In the rows, 128 means zero.
[135 120  91  99 121 108  83 118 110 127 172 105 112  94 114 127 118 187
 117 109 144 119 112 153 147 102 118  84 138 170 114 117 175 120 126 123
 137 116 117 118 143 118  92 111 113  88 150 124]  5
[143 183 139 107 120 122 138 126 120  83 153 120 129 135 116 124  64 149
  80 134 201 167 155 118 149  88 145 123 136 141 103 152 190 114 123 112
 139 130  92 128 134 100 121 116 131 157 111 132]  9
[114  97 145  91 118  77 126 147 163 190 131 114 111 162 102 124 105 144
 128 149 173  73 181 140 159 160  45 145 157 159 153 105 121 114  88 116
 154 158 100 131 167 107 145 140 193 202 142  83]  11
[ 85 108 104 113 172 113 156 167 167 152  95 125 130 107 141 156 178  95
  96  77 182 120 142 158 127 114 126 114  81 136 164 114 140 143 154  97
 137 122 138 189 114 136 149 209 107  92 114 129]  2
[170  83 119 136 160 221  93  97  86 118 139 131 165 142 182 141 137 112
 139 127 157 169 125 135  48 110 114 112  87 112 209 139 109  99 153 129
 133 113 175  94 178 121 145 170 185 172 161 171]  3
[138  86 104  98 137 182 147 158 122 117 120  96 182 120 156 128 124 185
  97 107 116 111 213 150 115  38 131  52 142 111 125 125 102 128 143  78
 111 109 217 127  81 160 171 129 190 119 126 138]  4
[107 113 137 159 196  99 112 158 125 172 170 163 141 159 153 149 130 110
  83 118 172 104 142 124  90 126 113  84 102 206 120 111 127  86 138  91
 239  90 155  96 145 128 145 122  79 102 157 109]  8
[190 137 116 152 205 209 125  70 120  88 108 170  86 128 118 127 167  82
  96 120 167 114 110 149 163 124 181 133 149  84  95 172 160 169 144 116
 115  99 142 115 133 145 120 127 153 103 160 124]  8
[145 110  58 149 169  98 159  99 128 109 111 119  85 135 148 148 164  99
  79 125 181 148 110 144 141 126 118 143  98 144 117 128  94 147 110 118
 118 136 108  99 152 124  81 136 105 113 165 141]  8
[146 101  89  91 127 127 143 177 155 157 116 158 150 135 122 157  76  88
 125 114 122 132 139 136 112 100 115 105  93 125 145 189 151 130 180  91
 120 133 148 141 127 159 142 185 189 100 135 135]  7
[134 123 149  99 198 178 126 106 137 134 119 118 170 154 118 109  87 147
  99 134 161 120 164  71  73  75  63 123 134 116 223 163 162  95 217  86
 131  76 140 125 180 163 157 137 138  69  70 152]  2
[219 149 128 137  81 126 140 110 159 138 139 130 115 112 156 167 107 130
 114 106 103  98 102 118 190  80 136  86 159 155 162 128  98 146 162 180
 178 146 102 164 149 111 156 143 110 129 147 121]  10
[155  94 172 106  90 141 102 125 133 104 140 148 154  97 130 140 115 186
 134 144 151 138 127 149 190  83 141 112 169 103 105 106 182 123 162 128
 135 137 153 179 166 117 136 123 196 148 165 164]  0
[119 129 115 113  51 130 128 119 147 124 154 124 108 109 118 110 193 124
 102 149 107 139 119 156 132 127 145  76 121 120 132  69 180 126 143  96
 146  84 147 134 139 108 121 117 187 103 174 158]  1
[131 115 125 136 137 170 125 122 136 127 119 129 164 123 119 194  86  95
 115 120 183 146 162 156 129 134 135  90 109 200  86 179 132 150 110  50
 173 119 117 111 162 161 156 171 100 145 126  99]  7
[115 126 143 166 129 131  97 124  85 106 158 109 150 122 118 151 122 164
 122 170 144 129 147 147 102 140 169 169 114 157  80 130 133 105 123 153
 114 132 150  95 173 107 127 127 140 121 143 121]  4
[142 117 147 114 190  84 130 127 120  95 141 149 172 160 122 118  78 157
 109 113 165  97 106 187  63  87 136 150 121 144  95 166 139  74 144  79
 123 164 158 101 139  98 130 146 171 132 171 178]  6
[138 129 123 117 130 113 130  99 170 120 119 144 149 108 132 136 151 166
 146  93 162 131 128 157 181 115 162 135 156 102 131 140 103 127 104 106
 128 147 119 147 138 142 129 128 145 129 120 114]  6
[175 163 130 142 101 178 119 105 117 103 120 134  91 112 135 170  38 112
 140  93 142 117 104 125 136 112 150 102 131 126 116 192 107 110 121 121
 104 119 158 129 126 129 137 135 125 145 164 121]  7
[148 125 119 128 117 106 117 134 133 101 137 187 128 123 104 122 116 132
 174  62 140 104  91 139 114 136 138 132 136 109  86 155 133 101 112 171
  97 115 117 134  94 115 138 133 125 105 114 108]  6
[122 103 150 141 126 157  60 101  75 168 153 163  99  83 123 168 142 124
 145 137 147 110 119 145 146 157 116 155 187  86  81  98 143 124  67 120
 134 177 144 159 111 127 123 135 149 166 180 106]  11
[133 102 113 191 182 191 139  82 124 120 133 123 124 111 151 139  95  81
 128 164 127 198 116 143 103 169 143 119  65 127 106 167  88 106 127 106
 123  97 139  67 157 149  81 119 134  72 196 100]  9
[134 124 161 165 119 108 146 104 165 136 120 149 127  79 194 195 155 157
 136 132 150 141 103 149 136 141 144 134 119 174 152 114  68  87  41 106
 120 121 128  94 133 125 108 126  17 148 150 166]  10
[163 155 144 128 145 212  89  99 137  98 137 123 165 140 132 124 106 153
  98  96 137 124 105 141 134  93 188  86 164 153 138 159 141 119 144  98
 165  84 169 128 112 103 152 138 141 149 126 131]  3
[ 92 111 124 131 106  54 142 130 177 156 123 113 133 130 139 161 140 103
  85 149 146 158  90 117 112  94  68  79  76 169 169 135 146 141 117  80
 122  98  95  94 151  78 154 175  81 104 155 154]  9
[147 132 159 134 186 135  99  82 120  86 125 144 140 164 131 115 115 167
 130 114 146 117 123 147 129 105 152 121 133 124 151 158 120 116 135 147
 105 124 137  92 131 126 121 110 144 113 161 113]  2
[130 127 121  91 123 169 105  93 154 141 137 130 162 111 145 174 178 119
  83  95 156 127 131 166  84 145 156  46 146 157 140 122 148 130 130  44
 202 105 114 109 169 125 161 170 133 189 115 165]  9
[141 104 155 114 146 188 102 136 108 145 141 149 156  82 120 159 137 177
 137 104 184 116 167 138 157 113 137  63 165 132 109 126 148 142  37 114
 195 124 129 109 139 142 137 135 131 176  98  89]  4
[172 186 194 138  56 164 121 128 141 103 145 121 135 116 122 129 153 163
 125  96 127 117 131 114 118 140 157  89 148 116 124 120 155  78 134  98
  95  86 103 109 109 117 136  98 146 141 137 142]  3
[131 109 218 143 143  71 122  89 195 114 117 136 138 139 134 117 193 109
 163 151 144 130  99 168 102 107 150 125  93 115 139 115 151 107 148  93
 138 144 158 126 138  88 155 101 103 157 176 154]  10
[140 110 140 120 138 132 122 124 171 179 110 159  82 133 138 174 119 105
 147 126  87 146 142 131 142 151 107 138 132 163 163 136  78 109 115 109
 108  94 163 111 144 132 133 188 169 141 176 115]  7
[119 110 122 130 117  90  93 176 137 160 153 146 144 150 136 181  92 139
 138 110 174 134 120 104 172 119 103 129 134 176 108 184 133 152  99 149
 153 118  97 104 156 109 112 143  76 134 108 104]  7
[135 114 119 137 114  33 127 153 178 116 106 161 110 143 110 120 132 114
 134 109 147 144 103 180 167 108 105 121 109 148  42 168 133 140 101 107
 115 101  84  71 109 101 130  94  66  91 149 121]  6
[113 159 150 122 129 109 135 154 116 169 137 123  92 147  74  72  79 113
 153 113 122  67  82 116 160 180 145  97 157 168 137 128 181 154 120 132
 195 104 102 123 140 101 153 117 103 168 111 102]  5
[108 162 139 112 109  93 126 115 178 100 109 119  99 153 131 119  97 164
  99 125 151 108 156 123 114 149 121 143 115 108 148 116 118  79 135 131
  60 110 131 120 158 100 130 130 149 108 140 138]  2
[112 150 129 145  95 127 139 118 143 163 125  76 122 118  94 161 152 132
 106 157 119 132 147 160 113 159 146 180 142 130 130 122 107 110 129  97
  94 138 175 132 120 109 140 126 129 123 152 131]  0
[144 139 129 127 105 180  92  98 113 110 144 142 155 121 180 151 126 117
  78  98 140 162 166 139 126  97 153  42 104 124 158 118 156  83 146 114
 133  71 165 136 126 116 161 109 160 109 194 130]  2
[ 96 133 179 165 106  76 155 154 169 177 107 121 119  90 127 157 201 112
 146  87 137  84  84 123 202  99 178 168 124  86 152 126 121 169  86 129
 124 165 130 156 103 107 139  96 113 113 146 144]  11
[139 140 116 159 142 191 119  89  92  60 126 148 160 136 134 136 190 138
 147  73 127 134  99 131 136 168 204 159 161 147 103 138 106 121  87 147
 131 132 114 120 105 150 103 123 138 162 115 130]  3
[148  12  85 114 108  82 138 126 117 160  99 127 102  84 138 149 145  95
 157 144 144 127 162 166 211  97  64 101 152 158 108  84 103 157 147  92
 133  95 145 127 114 135 172 115 126 145 141 149]  1
[128 148 142 130 101  79 157 115 200 124 135 124 153 142 126 128 125 134
 125 151 119 131 133 141 131 134 154 105  85 135 151 103 125 115  95 126
 128 177 133 131 134 104 119 154 160 136 137 111]  10
[122 152 126 142 134 120 107 117 168 128 133 116 146 161 111 156 114 143
 109  83  82 128 111 140 114 116 157 142 126 131 140 155 126 139 170 140
  68 109 182 123 118 124 122 160 168  51 143 142]  2
[159 119 155 165 182 178  95  98 112 163 132 119 148 135 119 150 115  87
 127  76 130 128 135 134 132  92 175 122 135 153 127 155 116 172 128 135
 163 114 143 101  93 139 140 103  95 123 163 138]  11
[173 116 164  91 145 114 120 121 161 168 125 112 132 128 121 150 104 209
  97 148 134 109 150 123 151  53 122 153 181 102 167 112  83 179 134 100
 146 211  93 106 187 144 117 149 168 144 109 168]  11
[135 140 150 145 140 160 128 109 110 177 135 163 134 152 127 147  47 101
 116 112 135 128 133 146  97 142 132 102 156 158 152 139 132 129 128  69
 156  91 154 100 118 183 162 129 136 147 220 143]  11
[171 149 150  94 130 198 150 129 101 186 111 110 146 140 102 107 134 162
  87 108  97  56 128 141  95 110 205 124 225  98 194 128 110 189 157 114
 168 142 121 120 111 135 167 133 145 170 147 180]  11
[130  85 153  94  81 100 126 165 109 114 179 147 101 151 126 116  99 167
 115 130 135 115 137 153 117 109  92  81 138 189  93  85 163  79  89  95
 146 119 108 114 114 108 140  99 179 173 210 138]  1
[110 131 136 104 122 123 140 107 159 124 110  97 128 126 139 129 123 178
 121 126 123 135 120 125 126 103 126 130 113 117 231 120 102  83 127 121
  65 120 169 147 137 100 134 156 179 131 114 129]  2
[128  72 150 153 139 130 119 168 110 173 151 123 152 110 170 141 119 149
 163 107 115 124 114 127 156  84 134  80  89 181 152 129 140 114 133 170
 195 115 149  98 160 143 119 112 115 101 196 155]  10
[152 171 212 138 110 110 129 136 133 116 118 155 188 132 141 114 129 178
 161 116 162 117 132 142 131 131 162 125 144 137 140 148 130 104 137 129
 180 111 110  91 140 164  95  82  92 191  79 179]  11
[190 119  89 117 127 204 133 130 122  83 107 155 147 131 148 135   4 160
 110 145 162 166 116 124 196  69 113  87 140 138 145 192 119 159 107 172
 128 127 121 158 123 142 131 175 114 157 118 111]  0
[ 93  98  97 111 135 115 140 134 127 122 111 127 109 122 130 136 127 114
 148  72 132 173 130 138 139 113 122  54  75 197 133 129 131 118 101 124
 143  86 123 105 111 150 141 179 158 154 159 106]  9
[141 109 168  94 123 143 100 139 103 155 135 131 131 183 103 134  89 175
 144 103 124 131  99 117 136 130 129 154 206 172 162 150 145 133 111 178
 132 106 143 129 140  87 155 162 162 246 152 160]  0
[162 118 115 133 142 158 118 105 176 110 106 148 140 127 147 129 141 129
 152 104 169 128 152 133 138  90  98 113 104 102 195 154 121 126 160 135
 127 103 154 117 162 165 149 137 152  79 147 137]  3
[158 148 149 128 147 115 128 145 138 139 132 110  98 112 103 156 131 147
 110  87 122 161 122 192 130  87 155 137 122 179  96 159 122 143  83 105
 167 131 157  80 128 108 116 113  99 115 160 130]  5
[128 163 139 165  96 110 167 152 141 172 134 134 165 110 145 162 136 129
 116 118 149 139 143 117 140 162  96 134 122 141 124 154 121  94  98  79
 133  92  90  73 169 158 105 118 100  93 113 161]  6
[112 133 205 161 107 104 151 143 170 170 135 123 171 155 148 141 141 172
 118 169 113 108 132 146 141 116 119 157 159 139 178 121 110 144 137  73
  80 109 155 121 112 137 145 129 120 130 153 163]  11
[ 86 123  86 139 134 127 119  96 110  88 137 146 148 150 103 125 168 118
 150  75 144 126  63 120  78 165 170 148 133 144 134 131 138 115  90 106
 128 130 115 111 110 139 128 119 128 135 120 129]  3
[111  96 103 135 175 166 152  80 120 114 117 142 120 114 142 101  86 120
 100 173 159 109 133 123 117 121 166 103  97 149 204  64 139 130 121 104
 135 153 134 175 147 142 164 168 121 119 193 151]  8
[157 180 188 170 115 186 136 103 128 137 127  93 172  94 151 152 152 114
  84 158 113 112 157 128 116 167 200  80 136  99 109 110 107 105 171  86
 101 117 153 182  79 109 154 174 124 165 129 108]  4
[155 143 147 160 134 204 111 106 119  88 125  84 121 150 129 126 162 144
 104 139 139 114 120 188 119  68 162 103 127 157 132 132 140 193 120  97
 135 123 193  97 140 110 163 133  86 161 114 180]  8
[139  88 125 121 167 134 117 102 140 118 112 114 165 114  93 154 116 147
 121 148 159 108 139 171 152 142 149 132 118 174 101 142 120 123 129 139
 144 165 122 142 160 116 120 183 163 145 142 105]  0
[154  99 161  97 167 157 105 143 129 131 116 123 128 139 139 138 102 168
 119 138 110 146 142 159 127 120 133 172 159 114  99 173 116 125 157  99
 125 161 156 142 168 136 136 162 185 170 153 145]  5
[129 140 157 124 122 122 143 132 169  86 136 132 107 145  84 110 105 163
 113 145  94 145  89 111 109  92 138 174 135 137 119 157 144 128 124 154
  97 132 107 130 129  82 132 138 133  79 129 123]  9
[184  81 141 118 117  96 177 127 170 151 108 143 115 110 122 174 147 143
 113 141 125 164 154 207 172  77 117 140 166 173 132 114  78 171 107  65
 148 105 162  77 135 133 141 125 142 127 163 171]  1
[136 100 119 103 149 118 139 114 103 131  93 111 142 114 126 113 151 169
  93 176 126 106 156 172 152  79 161 167 175 134 136 117  95 132 171  92
 130 144 137 127 118 135 146 111 141 137 137 147]  11
[154 126 114 116 137 184 167 101 125 158 135  95  98 139 100 129 163 104
 114  79 100 130 147 145 147 103 165 116 195 148 141 112 130 164 115  97
 150 116 161 140  75 140 164 104 153 142 182 107]  10
[133 108 106 105  99 233 149 130 107 145 167 124 120  77 141 162 151 121
  87 101 103 171 147 144  93 113 142  56 130 132 139 104 168  95 132  53
 112  54 170 124 119 141 147 151 227 101 170 137]  9
[166 150 112 112 191 140 106 109 114 102 116 217 179 154 142 103 101 130
  93 114 188  85 122  86 109 164 129  84 156 145 135 152 151  95 144 152
 188  68  68  83 137 125 109 164  82 123  99 148]  3
[110  82 185 129 134  89 138 173 160 166 107 150 146 143 150 127  56 132
 156 137 136 135 167 164 104 134  69 134 108 135 168  96 138 114 158 105
 103 125 179 146 128 138 157 155 117 128 182 199]  2
[119  90 137 139  81 130 183 154 125 111 134  81 135 107 107  94 166 155
 156  97 127 117 108 152 171  98 172  89 106 200 162  97 147 118 137 132
 203 120 122 170 142 140 149  59 145 139 155 106]  8
[131 168 134 139 110 115 125 112 124  94 138 126 124 136  93 104 182 135
 124 156 138 149 124 138 115 161 167 193 128 132 124 115 146  84 107 124
 118 138 104  96 129  94 102  90 143 130 113 120]  3
[160 135 141 128 108 117 134 104 135 122 129  91 126 101 121 173 133 149
 133 102 167 169 157 162 112  87 163 118 101 169 124 134 117 107  93 126
 124 113 153  63 147 106 131 110 105 147 130 141]  10
[129 116 101 119 186 141 118  77 119  99  92 162 110 142 118 146 101 155
 125 100 136 110 136 133 141 163 130 157 161 145 133 150  87 112 116 160
  94 109 126 111 151 154 121 173 157 106 145 100]  2
[110 144 183 128 130  83 111 137 168 171 145 152 125 151 146 125 146 161
 104 159 116 128 118 144 146 129 144 157 162 133 153  98 117 107  99  98
 107 114 153 120  86  89 111 118 128 158 153 140]  11
[159 112 103 117 110 187  91 110 106 102 127 105 153 118 158 127 165 150
 118 126 116 133 153 134  99 148 152  88  96 135 141 110 107  80 153 136
 100 124 102 105 141 129 116 163 184 153 143 145]  3
[190  85 122 144 120  75 125  90 121 150 143 143 112 143 130 150 100  99
 122 156 125 135 138 160 123 145  99 130 142 112 116  95 107 113 167 121
 112 138 182 107 160  93 132 114 210 141 213 148]  8
[139 114 114 119 100 105 125 104 146 109 131 124 116 110  91 125 151 161
 149 128 161 139 133 129 152 120 131 148 121 163 129 134 159 111  77 213
 150  93 112  80 192  82 104  91 119  90 137 108]  10
[148 125 141 101 124 140 125 110 156 137 140 118 104 123 146 100 103 154
 136 131 140 110 123 112 169  96 100  65 150 154 199 124 133 104 185 125
 192  90 106 146 174 130 157 116 143 149 135 110]  9
[120 121 145 102 103 191 143 135 136 105 141 130 162 105 192 118 103 169
  97 159 141 111 172 117  89 111 131  23  76 151 161  77 149  43 121  79
 162 111 144 127 179 141 146 161 170 158 131 160]  10
[135 112 148 146 193 100 136 107 126 144 101 152 137 158 103 141 101 109
 119 125 138  88 106 115 129 132 141 173 122 155 142 170  99 139  96 157
  94 137 100  90 114 107 133 166 134 130 156 116]  11
[160 116 160 153 141 131 104 101 129 113 164 136 143 133 131 127 113 148
 102 172  88 140 124 106 117 104 154 138 122 136 128 117 123  92 134 158
 112 129 131 119 143  82 120 107 163  93 175 116]  4
[ 83  96 121 103 124 113 145 165 142 113 115 131 103 131 121 107 111 153
 164 115 147  83  86 110 144  90 168 147 125 156 175 136 123 148  89 124
 120 160  97 154 114 112 162 115  63 153  98 130]  7
[101 116 100  76 127 141 134 106 125 103 137 127 126 115 149 126 133 167
  73 125 156 159 129 100 159 120 144  71 131 142 142 115 154 107  56  99
 135 158  34 147 129 123 106 156 168 176 174 108]  9
[140  71  97 119 154 144  77  86 131 102 135 144 153 124 157 182  91 148
 140 111 153 125 128 167 160  71 135  72 126 205 125 149 103 148 124  90
 157 125 158 107 168 147 143 157 130 134 155 124]  7
[140 139  83 104  85 162 123  77 136 100  92 144 132  69 102 165 163 148
  87 152 135 119  96 154 186 139 168 123 180 120 112 150 132 111  73 109
 142 114 137 133 151  94 136 133 151 143  95 111]  0
[167 108 109 122 172 203 159 103  95  97 127 150 146 149 159 126 123 135
 102 116 145 173 145  88 147 111 129 130 176 124 145 155 117 164 156 150
 136  92  84 122 153 161 118 154 148 138 132 145]  9
[136 128  75 103 149  18 139 140 160 124 146 164 162 141 111 122  64 141
  77 157 157 137 159 172 133 122  92 120 115 139  77 141 153 114 143  97
 157 152 143 113 140 120  91 123 150  46 162 108]  5
[165  95 104  77 141 147 146 121 135 131 107 107 110 127 101 131 171 159
  83 121  99 106 123 134  73  71 148 163 156 111 178 126 126 133 158 100
 100 153 144 124 146 119 153 138 178 123 125 199]  8
[167 109 120 159  55 221 130 114 142 119 133  40 208 111 175 167 140 157
 107  94 135 184 133 169  96 108 145  73 139  91 131 146  84 162 168  65
 100 127 168 156 103 147 128 122 115 127 189 166]  3
[140 134 207 157 174 112 145 127 136 121 127 165 131 124 159 139 164 134
 130 146 117 140 133 105 144 142  70 132 102 136 117 140 115  70  99 113
 118 119 128 122 136 131  98 158 148 123 151 105]  5
[161  92  88  85 153 154 140 109 173 152 141 100 104 151 170 123 142 153
 111 111 139 133 171 147 154  59  68  52 130 180 213 109  94 118 115 114
 168 110 153 125 131 141 140 138 157 151 166  89]  10
[173 118 120 141 133 200 150 105 126  98 119 130 146 135 172 152  90 129
 121 121 141 113 129 136 107 122 149  68 108 150 149 163  68 131 140 103
 124 103 130  96 160 147 127 153 123 138 155 132]  7
[145  84 105 112 145 129 122  89 111 126 105 175 127 106 136 155 149 116
 120 118 163 167 155 130 149  85  76  70 109 129 131 118 118 133  97 109
 171 117 105  89 168 177 124 155 192 124 160  99]  11
